In the rows, 128 means zero.
Each row is followed by its class; each block has classes of its own.
[109 143 113 169 139 177 138 155 145  85 140 230 106 119 126 110 191 114
 132 158 125 102 152 142 169 116 109 101 164 131 121 133 167 152 176 119]
Nakib
[183 146 127 144 134 128 126 137  86 123 101 152 129 140 131 128 143 159
 146 101 104 127 120 120 157 153 122 132 139 109 166 129 128 109 144 124]
dule
[173  79 115 172 157 115 120 144 152  93 161 141 146 169  88 137 140 112
 105 167 147 154 123 147 130 129  91 154  94 173 110 134 165 133 153 128]
Mene
[108 124 151 158 121 103 121  91 132 177 144 149 162 112 125 146 227 209
 140 141  82  52 130 106 178 119 201 108 162 207 160 134 170 142 221 145]
posar
[172 139 148 159 123 123 158 183 108  92  85 105  79 183 174 182 165 182
 198  71 127 144 109 158 158 101 102 155 161  95 154 127 152 102 103 132]
Nakib
[150 111 118 147 144 146 116 148 136 189 158 162 199 133 127 118 158 119
 125 168 148 155 130 135 123 149 115 137 121 151 130 141 119 118 147 152]
dule
[123  96 113 121  98 106 106 111 160 125 181 113 146 134 123 144 148  77
 118 143 147 182 132 119 118 143  85 111 101 141  96 136 166 161 128 171]
Mene
[156 109 110 138 123 110 126 169 132  79 170 111 120 118 109 114 135 122
 102 121 129 161 118 134  89  99 130 108 106 116  88 146 149 119 150 182]
lupab
[ 85 118 107 171 120 135 122 174 170  81 152 146 116 125 127 115  58  86
 116  92 142 145 127 155  92 135  64 118  97 116 141 124 148 136 133 137]
fidez
[180  83 143 136 200 114 154 150 174  70 187 134  54 115 130 136 114  85
 134  74 187 176 148 107 124 113  76 148 105 204 122 115 153 219 139 149]
gasi
[169  97 112 102 133 116 108 112 138 139 130 108 167 150 111 145 150 114
 123 175  87 163 148 114 127 162  77 154 107 137  99 125 129 148 145 140]
gasi
[165 113 120 138 180 124 150 142 117 189  96 115 135 119 102 105 124 134
 130 104 159 149 160 122 148 155 150 126 151 166 159 115 105 172 153 160]
luve
[182 127 122 154 168 139 127 137 113 163 112 142 164 101 113 119  93 127
 102 116 148 115 129 105 132 147 135 106 108 166 150 137 163 124 127 119]
taren
[196 117 129 138 192 153 139 133  95  59 167 182 120  97 101 112 192 127
 109 128 132 126 121 128 188 124 173  58 147 136 182 112 133 102 173  93]
gosi
[124  88  98  87 139  86 126 109 133 171  68 100 139 153 118 140 137 148
 144 126 123 152 141 116 150 150  94 141 113 129 135 139 128 149 150 146]
fidez
[170 101 111 115 136 122 113 104 125 137 189 117 173 117 117 152 141 119
 119 146 126 169 133 129 135 112  98 126 112 153 144 116 107 149 148 154]
gosi
[118 110 114 157  81  87 132 144 133 134 140 115 113 128 136 127 130 136
 123 119 107 150  81 130 104 107  99 118 106  86 131 159 176 105 141 165]
dule
[143 128  93 102  90 159  91 208 151  69 119 156 157 163  89 210 182 125
 133 203 134  95 147 106  91 157 115 128 155 153  19 153 156 132 184 123]
gamu
[110  93  99 152 122 112 115 114 153 146 158 124 143 126  93 136 118 114
 105 146 142 140 136 131 130 142 118 142 102 173 130 127  92 195 142 147]
gamu
[152  92 147 136 166 125 137 148 134 222  96 128 251 161 134  92 160 120
 133 201  62 132 196 153 138 180 105 149 108 131 100 149  98 135 150 154]
guv
[207 110  91  99 201 137 161 136  79  94 150 101 141  81  43 104 168 105
  79 160 151 104 224 105 144  58 147  35 110 140 150  89 164 146 173 118]
luve
[106 110 118  80 141  89 136 118 160 154 151  83 139 117 119 138 146 122
 163 147 133 137 145 132 126 117  96 151 108 145 139 124 118 148 136 156]
fidez
[157 103 114  96 145 114 131 134 112 168  89 109 114 142 110 130 120 151
 133 115 175 150 138 120 145 140 147 131 142 170 127 128 124 155 163 148]
posar
[211  90 119  97 121 137 168 163  95 212 112  81 104 131 112 151 101 191
 170  92 168 104 142 100 181 141 146 216 123 191 138 149  94 171  98 118]
lupab
[117 126 103 140 142 111  96 129 124 164 107 142 204 121  88  90 130 159
  96 160 122 142 110 109  84 145 172 151 123 143  89 156 101  76 154 158]
Mene
[161  95  72 120 218  84 112 102 121 236 100 116 133 109 116 154 123 104
 138  85 145 170 160  95 109 136 131  86 117 118 151 122  93 185 116 214]
gosi
[184 111 109 153 138 124 140 132  87 166 130 105 179 140  94 111 149 142
 129 167 138 140 134 174 140 104 151 161 109 139 134 125  90 145 117 141]
posar
[146 106 141 102 130 131 123 138 115 161 106 118 123 160 118 118 101 136
 115 112 124 123 169 129 172 164 101 124 140 152 151 118 133 149 178 137]
luve
[158 106 110 174  96  98 144 176 118  39 210 101 116  84  97 177 136 163
 112 123 133 108  75  95  85  52 152 105 119 180 110 151 184 110 186 126]
fopo
[118  91 103 102 118 157 140 129 172 114 149 169  90 162 122 114 184 121
 169 183 137 128 159 105 190 140  86 152 129 126 113 143 132 125 137 113]
lupab
[125 106 139 133 144  92 127 123 137 100 189  98 121 126 115 130 131 117
 129 139 107 133 139 132 125 110 123 121 100 144 125 125 106 139 127 142]
Mene
[112 124 116 188 179 166 156 135 122  76 192 179  82 119 117 106 162 103
 111 144 196 135 106 169 143  58 163  72 144 120 158 105 145 119 120 100]
fopo
[127 111 133  91 119 133  91  81 138  93 182 110 179 109 134 147 152 113
 122 121 129 154 159 100 109 126  78 128  92 137  94 124 123 137 112 132]
taren
[196 114 122 171 137 141 105 106  93 161 156 115 169 110 104 172 133 132
  98 154 190 153  95 163 104 125  90 181 105 206 116 118 140 133 113 120]
Nakib
[185  98 111 108 189  95 130 129 110 179  90  91 103 163 109 140  94 145
 132  93 162 177 118 132 159 162 133 134 144 189 175 113 102 164 169 155]
luve
[155 150 128 137 146 107 111 123 101 127 109 142 109 160 152 127 146 145
 152  92 133 122  91 131 156 114 151 130 131 123 111 147 143 103 116 153]
Nakib
[185 118 148 122 165 140 170 150  98 163 135 123 164 123 118  73 192 152
 125 169 110 132 173 125 184 119 185  76 150  96 149 117 115 110 156 133]
dule
[142 111 129 163 131 153 122 145 112 202 139 124 226 133 128 112 146 128
 120 150 145 150 136 173 152 162 125 126 119 171 153 128 118 122 137 147]
Nakib
[136 117 119 144 162 149 144 139 145 110 165 182 110 120 100 100 187 121
 123 153 138 124 145 133 166 121 130 112 141 112 172 114 141 126 166 120]
dule
[143 100 142 154 154 126 120 112 139 119 199 119 168 105 127 120 141 102
 121 117 101 154 176 141 116 138 102 134 102 134 113 109 105 167 112 146]
Mene
[168  92 116  83 147  91 107 106 141  92 172 107 210 150 129 123 157 115
 139 183  61 160 104 162 149 117  67 173  72 167 104 150 143  88 163 118]
Nakib
[106 113 101 187 113 165 140 143 165  74 169 180  75 105 110 129 175 119
 117 115 183 143 130 122 118  93  99 112 138  92 128 127 180 151 121 137]
taren
[140 121 120 111 164 124 136 127 147  94 109 120 150 152 148 106 168 114
 178  63 102 123 151 140 159 151 141 104 111  98 109 122 186 119 104 124]
gamu
[137  75 143  76 144 129 121 110 153 105 192 126 140 102 107 136 173  48
  88 148 201 161 199 104 157 143  95  70  94 188 123 116 134 211 147 143]
gamu
[156 121 154  96 124 146  95 134 107 164 120 138 208 126 123 109 126 121
 100 136 152 152 131 154 121 176 139 168 126 167 104 137  97 125 145 141]
posar
[109 142  73 147 148 173 140 157 141 149  94 242  73 135 106  86 137 146
 133 194 132 113 144 111 155 120 106 114 178  95 124 150 131 135 182 134]
taren
[131 111 134 154 117 144 123 149 139 194 123 153 215 130 118 108 162 137
  90 189 159 159 152 120 138 153 137 118 136 161 152 141 102 122 163 162]
gamu
[174 169 108 154 128 128 133 147  88 114  93 153 129 154 129 128 123 116
 137 135 112 130 118 126 157 145 137 102 132 114 166 136 111 134 126 131]
guv
[119 118 115 129 137 138 146 159 146  99 134 158 127 116 175 114 136 158
 179  35 145 169  71 113 142 138 159 131 142 158 139 160 151  95 120 109]
Mene
[180 131 154  88 186 128 117 125 102 144 101 136 116 137 146 126 174 171
 157  91 120 113 147 116 142 148 157 148 149 133  91 134 129 104 132 147]
lupab
[140  86 111  68 162  90 112 132 126 110 127 128 131 111  96 123 163 131
 101 162 119 158 145 102 111 119 104 105 113 127  93 159 117 134 187 165]
taren
[149 112 133 155 139 150 119 153 121 165 125 128 241 132 116 105 154 128
 109 153 143 174 127 151 118 183 158 123 129 159 115 135 117 101 130 136]
Mene
[135 112 154 178 153 143 159 142 118  74 105 151  96 143 119  81 191 138
 137 122 131 147 164 187 163 141  79 114 142  52 167  95 161 101 143 123]
fidez
[159 123  97 121 131 122 134 155  73 142 206 102  89 126  91 168 165 180
 151 120 167  75 106 122 139  48 215 140 141 126 128 133  82 128 114 144]
fopo
[194  95 139 154 141  90 139 202 136  74 202 109  96  94 114 159 102  99
 112  89 148 137 106 135 106 114  99 141  86 151 151 143 134 153 136 155]
fidez
[174 102 146 157 147 144 135 151 138 180 159 108 195 157 113  95 150 131
 127 130 106 130 163 170 177 175 169 160 120 138 139 118  91 161 119 161]
lupab
[124  85 120  75 145 109 105  72 148 142 151 117 169 117 111 135 172 106
 120 172 117 153 156  86 141 155 106 125 102 152 104 131 101 148 147 118]
dule
[121 124 145 115 153 138 128 162 161 143 120 127 199 127  98  94 155 119
 113 168 172 151 145 155 106 138 144 145 134 158 141 121 139  87 169 153]
posar
[248 142 131 112 252  78 121 169 117  51 165 104 132 111  71 122 169  72
  98 171 160 178 129 126  59  78 176 131 121 133  64 123  71 122 134 192]
luve
[104 124 127 166 108 147 142 155 145 200 130 138 179 139 123  77 110 126
 131 148 147 129 122 133 145 154 136 155 112 162 152 148 117 135 118 149]
gasi
[155 105 106  84 135 116 128 124 110 164  61 132 110 149  99 129 110 145
 127 130 163 154 136  92 166 159 111 123 147 144 141 138 125 143 174 146]
gosi
[158 118 136 165 152  86 148 206 151  70 153 111 107 124 105 116  94 115
 113 118 159 144  97 150  83  93 129 146 103 141 102 149 138 134 146 170]
fidez
[143 127  80 114 157 139 154 170 110 143 112 119 107 143 116 131  97 149
 134  92 186 144 125 119 133 102 183  85 143 170 133 129 115 165 150 136]
guv
[128 101 109 168 138 106 130 177 161 121 120 160 151 143 129 122 120 120
 117 136 105 134 114 127  96 111  86 118  99 127 113 165 195 107 172 150]
dule
[128 134 132 160 125 143 109 136 119 154 148 132 216 125 117 130 139 122
 103 121 134 149 130 169 118 129 131 119 123 128 170 117 113 129 132 169]
gosi
[187 105 127 145 132  83 128 188 124 142 150 123 142 139 117 115 110 111
 120 120 105 140 108 137 116 156 113 150  95 133 129 168 134 128 163 187]
guv
[147  99 123 137 128 141 126 116 150 100 195 123 141 127 112 136 129 103
 130 140 144 148 144 118 129 131 110 160 126 151  82 115 122 170 132 126]
fopo
[185  93 122 102 172  80 139 143  78 180  89  63 142 118  93 119 124 156
 126 130 118 148 180 126 129 151 113 104 116 118 146 115  95 136 165 174]
fidez
[138 115 135 138 140  99 165 221 168  99 122 116  74  91 126 110 115 108
 124  69 128 156  81 144  73 119 122 155 120  81 139 156 183 108 116 169]
gasi
[168 116 122 139 132 121  95  84 143 123 161 124 212 110 132 125 131 107
 100 148  53 143 156  81 113 153 106 100  97 119  92 119 148 118 144 122]
dule
[203 142 167 191  87 107 128 172  99  90 133 115 161 137  93  75  50 112
 105 136 152  95 118  98 153 175 133 117  82 205 149 147 169  87 173 134]
posar
[133 125 135 161 112 115 121 173 143 104 143 133 135 134 119 158 110 121
 127 126  91  97 101 154 106 117 102 152 112 107 131 146 154 109 131 140]
gosi
[149 120 139 160 135 116 126 200 138  85 149 146 126 110 127 106  96 130
 109  96 143 135  82 142  92 116 130 163 116 158  82 169 142 104 156 153]
Nakib
[121 116 136 153 169 149 136 127 131  94 142 201 109 139 111  77 179 129
 130 147 125 104 155 140 172 127 129 132 133 118 126 132 140 114 144 107]
Mene
[153 150 140 176 107 143 119 150 108 188 185 107 203 112 122 129 130 118
 119 160 145 131 104 175 107 137 138 130 129 180 148 122 126 119 134 162]
luve
[145 125 101 144 156 147 142 153 103 127 114 181 112 131 106 102 188 145
 121 126 114  99 143 156 188 110 153  99 152 101 149 132 156 137 166 133]
Nakib
[129 113 118 161 144 147 136 126 149 154 150 181 135 154 118  95 172 148
 113 181 133 127 137 115 168 103 147 117 143 116 143 129 129 115 164 129]
dule
[146 146 114 235 105 188 133 123 115 128 169 178  59 114 154 147 129 113
 130 122 195 202  95 157 123 164  95  69 185 128 148  85 164 152 114 129]
Mene
[153  73 101 201 184 125 135 156  82 136 201 172  67 125  96 174 188 187
  99 150 194 116 121 151 129  22 131 104 119 168 174 141  85 163 157 152]
taren
[168  97 112 145 171  94 138 153 154 106 177 125 136 116 111 145 152 114
 124 128 127 155 103 131 110  97 136 145 102 150 128 142 121 159 138 147]
dule
[150  83 139 140 148  95 119 188 163  98 118 125 112 174 122 117 113 112
 122 103 117 141 106 159 121 152 125 139 110 112 110 148 170  98 161 155]
posar
[158 105 136 175 118  99 135 196 125  87 201 101 124 111  98 128 109 120
 105 106 135 133 108 168  79 101 120 139  93 143 101 145 164 135 141 174]
Mene

Next block, with new classes.
[123 137 119 133 144 119 145 153 127 136 127 132 119  93 134 154 135 125
 104 134 137 184 125 131 126 132  95 110 128 137 149 183 106 120 116 100]
boge
[123 123  98 158 154 152 110 153 117  77 146 139 134 130 122 172 126 127
 115 141 116 145 119 134 103 123 114 131 127  88 141  86 159 144 133 153]
peg
[136 134 108 111  90 105 106 158 132 113 145 140 119 130 101 122 146  96
 171 176 102 115 164 135 103 130 175 151 142 104 106 157 175 152 140 125]
Zisof
[107 118 119 103 124 140 106 111  95 120 140 166 125 130 114 128 117 109
 145 123 125 115 126 152 144 115 178 137 117 134 128 132 105 154 135 104]
pef
[150 153 129 119  98 102 118 132  73 143 117 121  97 156 115 136 163 112
 200 140  85 162 126 130 147 151 146 101  95 108 103 164  55 100 119 128]
Dunen
[100 117  56 127 162 163 138  98  78  83 113 159  83 116  99 125 118 137
 128 170 132 126 108 167 107 101 137 144 103  92 207 120 144 151 114 158]
vona
[108 138 133 141  91 109 140 128 135  84 131  63 172 109 132  84 200  89
 141 113 130  99 141 143 123 140 157 152 133 128 133 166 149 133 130 168]
vona
[121 101  89 150 157 133 192 146 101 113 121 108 141 115 110 150 128 148
 124 133  79 153 121 138  95 157  64 168 149 121 135 100 148 141 127 144]
Faf
[144 146 156 134 165 140 162  93 160 187 115 117  92 146 135 142 106 119
  99  85 114 114 118 102 124  43 140 121  89 133 153  55 150 118  92 129]
peg
[113 137 134 163 154 115 137 151 103 118 144 119 139 129 142 149 150 143
 114 115 142 170  92 134 125 112 111 124 109 114 143 139  58 137 123  99]
led
[143 132 177  95  97  92 136 163 124 137 142 126 176 138 106 123 132  94
 154 105 123 112 176 112 121 128 174 151 123 144  92 160 136 135 101  67]
gama
[119 123 141 135  81 113 105 146 125 119 145 123 169 143 124 121 145 124
 180 120 108 118 164 126 132 173 148 134 127 115 111 144 115 125 119 106]
gomop
[145 152 133 119 130 118 111 148 118  94 129 112 125 155 111 112 164 121
 147 172 103 146 135 110 125 111 179 120 128 120  78 156 135 104 129  79]
Faf
[129 108 127 128 223 162 152 140 180  69 105 163 130 115  77 128 111 109
  79  70 133 166 143 143 104 150 112 192  67 155 158 228 155 121 167 124]
zik
[129 139 111 130 164 135 121 131 125 132 148 136 129 125 124 144 150 163
 158 133 125 155 123 124 127 146 111 115 135 105 139 135  95 139 131 144]
gomop
[134 126 113 154 117 129 165 127  97  91 121 117 166 124 143 135 146 128
 128 116 111 144 115 131 119 125 111  94 137 133  96 114 139 146 129 129]
pef
[124 119 125 128  87 148 126 114 139 102 152 140 115 137  93 128 108 105
 129 133 134 112 129 123 189 137 116 146 136 108 107 133 147 143 125 119]
Zisof
[125 101 143 131 123 157 105 106  80  26 101  60 187 112 153 146 181 122
 107 150 110 129  80 119 107 154 107 150 146 143 134 165 220  40 107  67]
led
[115 128 119 137 127 134 128 129 117 167 107  97 130 112 111 105 127 130
 128  71 110 160 119 133 138 110  72  87 137 126 130 120 157 139 137  93]
Dunen
[106 136 121 145 130 148 124 139 150 154 132  93 178  96 114 115 134 117
  94 109 142 153 122 144 170 128 111  92 159  93  77 136 126 166 130  92]
led
[122 135 107 126 124 114 157 129 102 104 147 132 147 129  93 136 127 115
 166 129 138 126 162 124 128  97 103 129 122 118 137 168 178 140  93 144]
vona
[136 129 106 166 173 152  57 118 130  77 147 104 140 129 114 137 133 146
 138 141 126 137  70 119  96 103 120 122 121 132 114 146 127 117 149  99]
boge
[ 94 152 107 137 132 155  88 102 152 152 139 102 115 126 119 116 153 137
 126 121 115 137 144 132 125 105 156 110 129  83 105 103 139 146 129  79]
boge
[102 128 127 142 167 163  74 132  89  80 112 147 124 155  98  76 121 145
 151 129 142 132 105 119 140  68 168  92  93 159 169 128 117  94 126 119]
lodo
[100 171 119 161 119 118 125 118 136 169 147  80 120 128 126 106 180 118
 112  99 109 152 125 147 160 129 116  95 138  93 130 109 138 132 148 124]
Dunen
[118 141 108 163 172 179 142 163 128 108 133 118 117 121 161 170 137 133
  70 129  81 201  98 123 167 134  82 137 136  97 147 107  78 112 120 143]
Dunen
[135 112 144 159 133 124 151 151 199 170 117  54 142  97 149 132 173 121
  95 120  99 144 100 149 145 151 108 158 129 112 129 157  63  97 124 110]
gama
[157 119 130 167 155 134 173 128 144  95  86  79 118 128 117  86 178 171
 129 116 149 194 109 135  82 118  28 117 129 116 140 143 145  99 130 104]
Dunen
[105 122 113 132 112 132 125 113  86  57 136 148 104 139 114 144 143  96
 138 153  84 121 132 137 110 138 143 159 107 119 143 136 157 100 123 118]
lodo
[104 119 101 100  97 156 129 129 107  89 141 179 124 130  88 150 140  96
 147 141 121 114 145 119 153 147 118 132 151 139 110 144 183 147 108 120]
pef
[145 146 148 100 140 101 146 153 103 142 125 106 133 127 142 117 105 108
 142 150  68 160 135 116 147  91 152  92 151 119 113 139 197 128 126 117]
peg
[123  96 104 124 117 144  46  81 125  46  87 131 166 152 157 127 100 136
  99  84 156 102  85 165  75  77  86 116 110 103 105 124 161 172  94  92]
Faf
[125 166 129 133  86 163 119 123 138 133 126  71 125 144 117 105 169 103
 140  95 102 125 114  82 174 120 150  95 135 128 101 118 165 145 104 127]
boge
[166 127 134 128 100 130 119 140 117 124 147 116 105 161  91 113  95 112
 176 143 105 116 130 102 130 112 150 156 113 122  93 142 127 120 135 129]
lodo
[115 143 133 118 136 107 108 114 114 101 152 145 105 127 122 142 137  98
 138 165 102 123 125 130 158 135 146 128 132 124 134 152 134 104 130 128]
vona
[143 101 113 105 182 152 136  99 203  96 147 117 151 126 172 145 143 155
 144 171  47 113 150 120 100 142 147 183 187 129 116 144 238 161 136 143]
gomop
[125 125 133 125 106 125 114 110 124 124 155 140 107 122  78 162 118  93
 150 119 133 112 137 120 153 137 135 126  96 121 132 162 147 127 129 106]
lodo
[117 144 132 135 123 141 143 124 126 166 139  80 140 107 123 127 144 129
 122 108  98 152 115 133 153 173  97 140 136  83 171 129 149 130 114 101]
gomop
[114 139 111 136 118 132 115 115 161 158 114  86  91 114 112 110 168 142
 102 135 165 119 104 134  94 122  82 126 136  89 116 110 123  88 137 113]
pone
[ 95 125 119 135 103 111 113 119 111  74 155 121 137 135  98 143 155 103
 134 104 138  91 134 126 116 130 133 162  98 122 140 148 158 126 136 124]
Faf
[120 127  90 151  99 154 193 169  88 147 110  73 147 120 142 126 111 126
 125 138  82 132 122 111 124  94  96 136 136 121 181 108 175 133  63 181]
lodo
[110 145 127 111 115 131 135 177  97 123 117 116 154 141  79  94  94  81
 124 133  96 115 121 104 141 103 186 127 109 116  85 161 118 154  97 111]
peg
[126 119 120 106 122 139  96  98 137 134 151 149 101 149  94 131 121 112
 162 109 133 109 138 139 145 107 120 174 117 129  99 153  94 125 123 124]
Dunen
[125 105 129 119 105 135 147 116 142 112 129 155  95 122 103 155 130 101
 145 152 119 103 144 114 144 128 141 129 121 139 126 123 155 126 113 119]
peg
[122 144 112 130 104 123 159 138  97 112 121  85 156 130 115 114 134 104
 109 140 113 107  94 127 144 107 133 126 117 105 126 155 134 125  77 124]
gama
[144 139 158 144 167  93 195 134 189 158 137  66 115 114 127  95 116 123
 104 152  80 114 120  87 128  84 112 132 158 113  52  93 141  73 169 164]
pef
[ 83 117 115  98 123 139  98  92 104  96 137 147 112 113 118 130 140 119
 167 140 108  91 127 112 133 107 156 112 145 162 145 117 183 150 113 108]
boge
[ 94 147 135 107  95  74 127 122 120 152 142 101 142 139 133 128 179 113
 142 165 105  89 127 124 134 160 143 111 165 134  99 148 169  98 109 138]
pef
[107 150 130  95 141 142 129 121 109 104 117 136 120 139 108  74 125 122
 162 164  88 109 126  98 139 128 162 131 125 136 128 167 170 122 132 125]
pone
[115 119  92 119 103 132 104 148 113 126 108 113 132 122 132 150 147  64
 103 110  91 135 146 174 127 113 153 149 119 142 153 179 184  61 117 162]
lodo
[ 91 143 158 113  65  98 100  97 164  74 123 132  53 122 209 129 174 122
  99 134 115  88 128  93  99 155 122 136  99 104 154 137 130 117 147 115]
zik
[128 124 115 122 144 115 144 125 121  92 121 134 111 114 144 151 160 121
 124 132 101 148 116 153 116 153 124 108 143 130 110 114 120 162 142 144]
zik
[108  95  67 121  84 156 149 149 109 108 136 140 145  81 137 177 143  71
 152  85  64 131 193 142 114  85 151 165 131 160 138 162 194 160 128 111]
vona
[110 148 124 121 108 127 144 122  90  53 157 121 157 145 102 117 154 112
 159 144 121 110 153 102 142 129 150 138 125 108  55 155 101 134 116 142]
Dunen
[133 126 139 126 114 106 117 182 132  76 131 136 158 150 101  99 157  92
 160 138 115 128 163 141 136 117 193 130 117 134 122 171 159 124 129 118]
gama
[126 109 126 131 136 141  92 130 135  65 138 157 117 138  69 106 135 105
 165 144 128 115 118 144 116 112 144 169 120 126 121 134 128 142 139 105]
Zisof
[102 132 128 150 141  82 149 115 142  95 120 102 130 140 122 149 180 143
 121 126 141 103 102 104  76 146 106 109 108  99 106 133 134 133 123 152]
led
[156 126 119  85  86 112 179 176  58 139 102  92 155 132 123 163 155 123
 123 144 149 125 122 122 116 154 165 119 139 122 141 124 128 138  56 148]
gama
[145 147 121 138 160 137  97 138 149 167 166 117 154 100 139 135 145 140
 118 117 129 158 144 156 127 139 131 134 148 111 157 133 161 144 175 108]
gama
[ 95 112  94 107  90 115 137 138 118 172 120  84 161 119 120 111 154 126
 139  92 119 118 176 163 130 134 154 134 152 122 115 136 170 156 134 134]
Faf
[116 136 111 131 180 133 114 158 139  45 125  74 159 104 122 110 161 114
 103 109 129 141  85 141  83  76 123 133 128 111 155 172 210 179 135 130]
zik
[134 147 108 123  70 125 123 154  90 110 143 143  93 119 162 174 168 116
 159 171  77 115 138  82 112 139 117 130 128 120 141 119 130  83 115 135]
gama
[117 134 112 157 143 120  93 137 111 110 139 107 138 141 121 108 146 141
 175 140  63 167 108 144 130 135  82 142 129 110 119 170 122 112 149  88]
Faf
[132 103 141  96 157 142 204 136 181  52  80  94  85 147 111 135 197 111
  57  99 130 147 119 130 128 172 166 162 129  95 161 116 194 122 116 180]
gomop
[112 113 128 121 104 150 114 131 108 104 126 130 133 125 112 129 143  98
 135 126 139 122 140 156 141 131 158 150 118 116 149 114 127 121 111 131]
peg
[147 138 119 147 169 132 115 133 105  90 149 101 178 111 114 109 147 156
 149 173 142 132 123 134  67 146 124 169 136 121 128 141 123 130 154 125]
Faf
[132 139  91 147 173 146 134 113 110 121 142 147 139 121 131 153 137 159
  95 135 126 160  98 145 118 128 104 116 128 128 131 150 106 141 136  85]
gama
[123 118 103 101 119 149 118 115 111  87 148 139  93 110  97 142 139  99
 132 155 123 108 121 142 141 139 150 151 144 136 129 133 172 146 143 118]
zik
[119 114 111 105 173 120 105 137 112 156 136  74  73 107 125 133 155 119
  93  97 101 176  85 194 137  73 123 119 195 131 183  59 252 126 175  91]
zik
[114 124 161  89 119  78 130 146 129  92 105 135  40 133 143 152 141 102
  75 140 106 121  89  95 131 131 108 137 105 105 131 142  91  29 131 124]
gama
[121 143 116 135 171 144 121 120 146 151 124 137 124 109 161 144 122 144
  79 115 119 178 138 140 113 116 114 124 108 116 125 176  81 113 143 109]
lodo
[119 116 116 142 145 123 164 128 123 105 122 139 110 114 107 122 145 131
 117 149 148 160 119 162 121 139 121 120 144 136 143 116 107 152 117 113]
boge
[100 137 151 116 177 119 139 126 188 153 140 118 118 126 138 144 135 125
  94 121 105 125 116 108 141 113 107 140 145 148 157 151 197 121 118 105]
pone
[ 83 109 144 109 119  90 206  92 116  51  82 115  85 154 154 146 166 116
  98  80  91 154  86 132 183 123  92 101  89 118 163 181 142 147  78 112]
Faf
[148 141 119 135 192 109 146 160 139 145 139 107 131 135 118 151 121 140
 111 154 124 169 121 152 115 127 123 144 119 119 164 181 160 119 121 130]
zik
[112 119 109 144 131 126 164 141 103 122 124  68 156 116 120 155 173 136
 106 105 113 142  84 117 124 158  97 111 162 126 123 121 184 155 127 123]
led
[154 158 132 134  91  98 105 124  96 118 123 155 161 158 116 110 131  91
 165 131 117 121 137 149 120 157 130 118 109 144 102 157 115 141 107 130]
Faf
[114 109 128 136 169 133 153 125 117  93 139 103 166  92 112 120 148 128
 130  90 148 153 135 164 114  95 136 134 124 128 166 144 179 165 154 113]
peg
